Below is a small trained network, with its code and all its weights. Each question gives an input and a class and asks what happens when units are switched off, that is, made to give their printed mean instead of their output.

import numpy as np


def w(rows, s, z=0):
    codes = np.array(rows[::2]) - 128.0
    scale = np.full(codes.shape[1], s)
    scale[-1] = z or s
    return codes * scale


def f(y):
    return np.maximum(y, 0)


def log_softmax(a):
    a = a - a.max(-1, keepdims=True)
    return a - np.log(np.exp(a).sum(-1, keepdims=True))


def net(x, mask):
    res = np.array(x, float).reshape(1, 6) / 4 @ E
    y = f(res @ A[0][:, :-1].T + A[0][:, -1])
    res = res + np.where(mask, y, B[0][:, -1]) @ B[0][:, :-1]
    return log_softmax(res[-1] @ U[:, :-1].T + U[:, -1])


A, B = {}, {}
E = w([
[125,138,130,132,111,128,129],'x0',
[123,213,161,1,154,146,172],'x1',
[62,21,151,105,113,124,187],'x2',
[193,109,18,107,85,181,174],'x3',
[123,113,116,121,158,134,123],'x4',
[134,78,76,28,89,80,69],'x5',
],0.0098)
A[0] = w([
[128,102,86,72,85,59,66,36],'neuron 0',
[171,63,113,23,123,86,52,77],'neuron 1',
[140,156,126,59,105,168,219,110],'neuron 2',
[147,146,147,179,157,225,220,70],'neuron 3',
[67,153,177,130,139,77,57,80],'neuron 4',
[89,119,193,140,171,120,64,29],'neuron 5',
[208,131,12,144,126,235,186,73],'neuron 6',
[134,100,97,123,96,145,189,108],'neuron 7',
[123,184,141,155,194,19,77,87],'neuron 8',
[48,132,188,145,170,79,26,125],'neuron 9',
[168,141,63,118,131,163,117,107],'neuron 10',
[143,157,151,202,192,180,193,107],'neuron 11',
[159,90,61,236,124,69,71,89],'neuron 12',
[186,243,78,166,151,133,6,181],'neuron 13',
[41,57,153,103,101,108,229,100],'neuron 14',
[96,166,161,179,189,179,162,156],'neuron 15',
[74,134,206,112,145,64,122,115],'neuron 16',
[74,109,110,222,68,122,102,251],'neuron 17',
[156,73,104,225,131,150,97,52],'neuron 18',
[1,14,174,109,76,121,221,145],'neuron 19',
[173,142,104,108,130,76,77,134],'neuron 20',
[109,140,83,91,136,57,55,75],'neuron 21',
[202,113,61,149,128,142,133,88],'neuron 22',
[125,237,172,22,193,205,171,168],'neuron 23',
],0.0093,0.0025)
B[0] = w([
[13,158,108,114,58,83,163,174],'neuron 0',
[61,139,97,124,62,88,132,193],'neuron 1',
[119,109,214,89,161,179,63,195],'neuron 2',
[15,234,74,122,64,82,177,189],'neuron 3',
[159,76,163,153,92,135,177,179],'neuron 4',
[165,90,164,154,3,176,137,172],'neuron 5',
[133,90,173,137,103,209,207,209],'neuron 6',
[175,72,160,142,137,174,189,166],'neuron 7',
[179,84,146,196,120,171,207,179],'neuron 8',
[181,77,157,217,72,177,164,200],'neuron 9',
[152,66,153,183,106,120,227,163],'neuron 10',
[26,158,85,132,87,108,119,192],'neuron 11',
[80,130,195,83,156,131,34,195],'neuron 12',
[232,173,64,181,230,84,135,214],'neuron 13',
[201,183,92,104,212,83,134,210],'neuron 14',
[52,169,51,123,99,99,139,191],'neuron 15',
[170,85,158,132,92,143,176,188],'neuron 16',
[138,115,140,78,166,127,50,196],'neuron 17',
[70,112,199,60,135,101,60,185],'neuron 18',
[191,133,65,139,214,114,144,243],'neuron 19',
[134,148,103,103,114,85,140,157],'neuron 20',
[78,190,104,142,81,94,115,163],'neuron 21',
[204,48,183,124,100,167,138,168],'neuron 22',
[103,80,174,61,166,137,22,251],'neuron 23',
],0.0069,0.014)
U = w([
[165,85,219,141,75,211,223,84],'0',
[91,122,255,65,174,144,16,80],'1',
[23,191,85,131,48,56,177,78],'2',
[210,156,98,142,215,97,161,253],'3',
],0.0095,0.0055)

Each question gives the input, the list of numbers given to net, and the class t.
The units are the neurons (one row each of A and B). Each row of codes is followed by its name. A weight is (code - 128) times the scale printed after its matrix; where a second scale follows, it is the last column's (A, B and U).
mask holds one flag per neuron, in row order. A switched-off neuron (its flag False) gives its mean, the last column of its row in B, instead of its output. The means were averaged over made-up inputs and are rounded, as every weight is.
A unit's drop is (log p(t) with every unit on - log p(t) with that unit switched off) / (log p(t) with every unit on - log p(t) with every unit switched off).
The circuit of an input: a set's keep is (log p(t) with only the set's units on - log p(t) with every unit switched off) / (log p(t) with every unit on - log p(t) with every unit switched off). Starting from the 12 units with the biggest drops (on a tie, the unit counted first), units are removed one at a time, each time the one whose removal leaves the highest keep (on an exact tie, the one counted first), for as long as the keep stays at least 0.8.
units of the circuit, in order: the units of the circuit, biggest drop first
k most important neurons: the k neurons with the biggest drops, biggest first
drop of u: that unit's drop, to one decimal
input [-2,2,7,-7,-6,3], class 0: units of the circuit, in order : neuron 9
input [5,5,-5,6,3,2], class 0: 4 most important neurons : neuron 6; neuron 10; neuron 19; neuron 14
input [6,6,-5,-4,7,-7], class 2: 2 most important neurons : neuron 15; neuron 3
input [-5,0,-6,6,-2,-3], class 0: 4 most important neurons : neuron 6; neuron 19; neuron 14; neuron 22
input [-4,7,3,5,-1,6], class 1: 3 most important neurons : neuron 2; neuron 23; neuron 3
input [-6,-2,-4,3,-6,-5], class 2: units of the circuit, in order : neuron 3; neuron 11
input [-5,-8,3,5,8,6], class 1: 2 most important neurons : neuron 12; neuron 18
input [5,0,-6,-5,-5,7], class 2: 2 most important neurons : neuron 0; neuron 21
input [6,-5,2,0,-3,-6], class 2: 2 most important neurons : neuron 23; neuron 3
input [1,-7,6,0,6,-5], class 1: 2 most important neurons : neuron 18; neuron 12
input [0,-6,8,1,5,2], class 3: 3 most important neurons : neuron 19; neuron 23; neuron 14
input [1,-8,7,4,7,7], class 1: 4 most important neurons : neuron 12; neuron 18; neuron 17; neuron 3
input [-2,-5,8,7,-3,5], class 3: 3 most important neurons : neuron 19; neuron 14; neuron 9
input [2,0,-8,-7,8,3], class 3: units of the circuit, in order : neuron 13
input [8,-4,-6,5,2,6], class 2: 4 most important neurons : neuron 0; neuron 1; neuron 19; neuron 21
input [2,4,2,-6,2,5], class 0: drop of neuron 9 : 0.1
input [8,3,-2,3,6,3], class 0: drop of neuron 14 : 0.8
input [2,4,8,-3,-3,-6], class 3: drop of neuron 1 : 0.1
